Below is a small trained network, with its code and all its weights. Each question gives an input and a class and asks what happens when units are switched off, that is, made to give their printed mean instead of their output.

import numpy as np


def w(rows, s, z=0):
    codes = np.array(rows[::2]) - 128.0
    scale = np.full(codes.shape[1], s)
    scale[-1] = z or s
    return codes * scale


def norm(h):
    return h / np.sqrt((h * h).mean(-1, keepdims=True) + 1e-5)


def f(y):
    return y / 2 * (1 + np.tanh(0.7978845608 * (y + 0.044715 * y**3)))


def log_softmax(a):
    a = a - a.max(-1, keepdims=True)
    return a - np.log(np.exp(a).sum(-1, keepdims=True))


def net(x, mask):
    res = np.array(x, float).reshape(1, 7) / 4 @ E
    u = 0
    for l in range(2):
        y = f(norm(res) @ A[l][:, :-1].T + A[l][:, -1])
        res = res + np.where(mask[u : u + 15], y, B[l][:, -1]) @ B[l][:, :-1]
        u += 15
    return log_softmax(norm(res)[-1] @ U[:, :-1].T + U[:, -1])


A, B = {}, {}
E = w([
[53,57,124,65,13,71,199,154,134,101],'x0',
[87,249,170,98,117,103,144,105,135,51],'x1',
[128,132,127,125,126,133,132,132,121,138],'x2',
[132,110,227,176,152,112,140,214,105,95],'x3',
[126,127,128,128,127,127,121,127,130,126],'x4',
[118,162,61,184,125,113,149,206,179,125],'x5',
[103,117,77,198,113,151,138,106,24,75],'x6',
],0.013)
A[0] = w([
[192,84,110,192,189,146,120,118,121,211,151],'L0N0',
[117,173,136,85,93,133,136,169,108,91,60],'L0N1',
[134,48,217,175,126,135,111,231,102,139,14],'L0N2',
[142,76,155,78,132,124,114,172,224,202,62],'L0N3',
[138,48,180,93,138,143,110,85,84,144,60],'L0N4',
[150,64,103,141,134,123,123,129,128,157,3],'L0N5',
[131,81,11,89,106,145,110,75,157,185,71],'L0N6',
[152,56,173,86,128,136,129,73,82,159,76],'L0N7',
[137,7,107,123,106,128,128,169,131,149,51],'L0N8',
[104,64,124,95,111,108,148,132,142,122,82],'L0N9',
[130,108,14,181,119,128,143,253,196,139,23],'L0N10',
[108,27,99,99,78,128,166,176,131,138,84],'L0N11',
[106,73,73,179,119,126,117,125,72,90,57],'L0N12',
[130,89,90,167,119,127,126,135,36,133,102],'L0N13',
[151,108,151,111,140,120,119,143,171,164,69],'L0N14',
],0.02,0.0076)
B[0] = w([
[67,142,104,136,141,172,56,165,165,116,250],'L0N0',
[79,132,147,144,132,122,115,117,152,93,164],'L0N1',
[133,110,113,107,223,39,178,167,75,92,201],'L0N2',
[192,136,152,91,121,207,195,88,163,107,209],'L0N3',
[120,121,167,169,122,118,129,85,94,195,191],'L0N4',
[34,122,103,98,131,154,147,131,146,146,156],'L0N5',
[137,94,92,110,208,47,174,160,90,101,219],'L0N6',
[133,108,140,189,114,99,126,85,136,206,194],'L0N7',
[3,153,123,116,100,128,129,137,198,101,192],'L0N8',
[157,114,134,103,109,145,66,152,117,145,173],'L0N9',
[130,106,180,192,122,101,121,53,97,226,212],'L0N10',
[166,116,110,157,99,145,45,193,123,96,205],'L0N11',
[175,117,138,120,111,208,189,99,141,100,180],'L0N12',
[196,147,166,80,138,177,182,107,185,130,189],'L0N13',
[169,139,132,134,135,177,171,113,144,117,160],'L0N14',
],0.035,0.017)
A[1] = w([
[135,106,133,131,92,115,137,111,112,176,57],'L1N0',
[130,128,99,105,169,57,160,168,77,123,66],'L1N1',
[157,171,102,146,160,171,3,169,112,130,90],'L1N2',
[147,117,123,105,143,124,96,99,110,129,46],'L1N3',
[178,136,128,86,96,188,201,112,127,132,47],'L1N4',
[80,130,125,136,122,134,91,142,175,119,110],'L1N5',
[158,114,134,112,50,111,83,197,106,138,64],'L1N6',
[135,117,64,167,94,175,181,120,68,92,63],'L1N7',
[104,146,117,134,160,151,153,129,123,150,81],'L1N8',
[150,140,25,107,134,119,148,93,115,139,122],'L1N9',
[139,118,45,79,143,64,143,106,90,123,97],'L1N10',
[114,144,151,176,102,84,129,90,82,215,3],'L1N11',
[42,244,124,107,76,98,126,88,121,78,58],'L1N12',
[148,106,125,114,30,105,148,152,115,82,76],'L1N13',
[133,113,103,96,117,118,116,88,128,161,150],'L1N14',
],0.025,0.0048)
B[1] = w([
[117,117,139,146,141,122,108,110,101,140,168],'L1N0',
[139,119,116,123,178,72,143,147,100,99,219],'L1N1',
[194,100,139,101,103,119,42,136,108,108,238],'L1N2',
[127,129,138,150,118,120,131,128,128,125,130],'L1N3',
[162,186,106,95,105,161,163,117,145,110,246],'L1N4',
[110,203,67,88,82,109,125,107,86,100,225],'L1N5',
[144,172,84,128,144,144,53,117,91,111,171],'L1N6',
[143,153,165,106,137,115,134,117,166,153,142],'L1N7',
[158,116,115,113,3,68,145,156,86,89,206],'L1N8',
[129,140,202,154,150,132,145,164,99,94,163],'L1N9',
[125,129,175,135,164,103,127,157,121,106,188],'L1N10',
[116,116,157,178,85,114,129,87,122,190,240],'L1N11',
[46,99,71,120,136,157,143,165,163,145,235],'L1N12',
[174,138,145,123,144,129,63,112,117,149,167],'L1N13',
[114,142,174,153,117,119,137,140,112,103,153],'L1N14',
],0.034,0.011)
U = w([
[196,164,137,97,119,204,183,100,172,108,172],'0',
[108,109,152,199,102,102,100,74,101,202,252],'1',
[131,109,120,122,211,54,138,182,86,73,16],'2',
[153,137,81,105,101,146,3,149,110,101,135],'3',
[14,133,55,108,103,154,107,152,164,122,31],'4',
],0.018,0.0013)

Each question gives the input, the list of numbers given to net, and the class t.
The units are the neurons (one row each of A and B). Each row of codes is followed by its name. A weight is (code - 128) times the scale printed after its matrix; where a second scale follows, it is the last column's (A, B and U).
mask holds one flag per neuron, layer by layer. A switched-off neuron (its flag False) gives its mean, the last column of its row in B, instead of its output. The means were averaged over made-up inputs and are rounded, as every weight is.
A unit's drop is (log p(t) with every unit on - log p(t) with that unit switched off) / (log p(t) with every unit on - log p(t) with every unit switched off).
The circuit of an input: a set's keep is (log p(t) with only the set's units on - log p(t) with every unit switched off) / (log p(t) with every unit on - log p(t) with every unit switched off). Starting from the 12 units with the biggest drops (on a tie, the unit counted first), units are removed one at a time, each time the one whose removal leaves the highest keep (on an exact tie, the one counted first), for as long as the keep stays at least 0.8.
units of the circuit, in order: the units of the circuit, biggest drop first
unit that matters most: the unit with the biggest drop
k most important neurons: the k neurons with the biggest drops, biggest first
top k neurons in layer l: the k neurons of layer l with the biggest drops, biggest first
input [0,5,8,7,5,5,-7], class 0: units of the circuit, in order => L0N3
input [8,-4,-2,1,-2,-3,5], class 3: top 2 neurons in layer 0 => L0N11; L0N3
input [7,1,3,-1,-3,7,-8], class 0: 2 most important neurons => L0N3; L0N0
input [5,-7,7,-1,8,1,4], class 4: 2 most important neurons => L0N8; L0N5
input [6,-1,3,4,3,-4,-2], class 3: 3 most important neurons => L0N11; L0N10; L0N9
input [7,8,-1,-3,8,8,0], class 1: 2 most important neurons => L0N10; L0N0
input [8,2,7,1,-6,-5,0], class 3: top 2 neurons in layer 0 => L0N11; L0N10
input [4,-6,-7,-3,-8,-5,8], class 0: 2 most important neurons => L0N12; L0N13
input [4,2,-1,3,6,3,-4], class 0: top 2 neurons in layer 0 => L0N3; L0N0
input [-8,3,4,6,-2,-3,7], class 3: 2 most important neurons => L0N3; L0N6
input [-8,-7,-8,1,-5,8,0], class 1: top 2 neurons in layer 0 => L0N10; L0N11
input [7,3,7,-8,6,3,4], class 2: top 2 neurons in layer 0 => L0N6; L0N0
input [6,-7,-1,-4,-8,-5,-7], class 0: top 3 neurons in layer 0 => L0N3; L0N14; L0N0
input [-5,-3,-5,6,-3,-5,-5], class 2: top 4 neurons in layer 0 => L0N2; L0N10; L0N13; L0N12
input [-3,-6,-1,-6,-2,6,-2], class 1: top 2 neurons in layer 0 => L0N10; L0N2
input [-3,3,-6,-1,-5,1,-4], class 0: most important neuron => L0N0
input [-1,7,7,8,-8,4,8], class 0: 2 most important neurons => L0N6; L0N0
input [1,0,6,5,-1,3,5], class 0: 4 most important neurons => L0N12; L0N13; L0N6; L1N4
input [-4,5,2,-3,-6,4,1], class 4: 2 most important neurons => L0N6; L0N2
input [-1,5,5,5,-8,6,5], class 1: unit that matters most => L0N3
input [5,-2,0,-3,-5,8,6], class 1: 2 most important neurons => L0N10; L0N3
input [-6,-8,-2,-2,-4,6,-6], class 4: 3 most important neurons => L0N0; L0N11; L0N13
input [-4,5,6,-1,-1,7,-6], class 1: 3 most important neurons => L0N10; L0N13; L0N12
input [5,-2,2,-1,6,4,1], class 3: 3 most important neurons => L0N11; L0N9; L0N7
input [7,0,-7,0,7,8,3], class 1: 3 most important neurons => L0N10; L0N0; L1N11
input [5,-2,-5,6,0,7,-5], class 1: top 2 neurons in layer 0 => L0N10; L0N6
input [4,4,-2,0,7,3,1], class 3: unit that matters most => L0N8
input [-2,4,0,-7,-3,-6,1], class 2: top 2 neurons in layer 1 => L1N1; L1N10
input [-5,6,1,0,5,-5,5], class 4: top 2 neurons in layer 0 => L0N6; L0N2
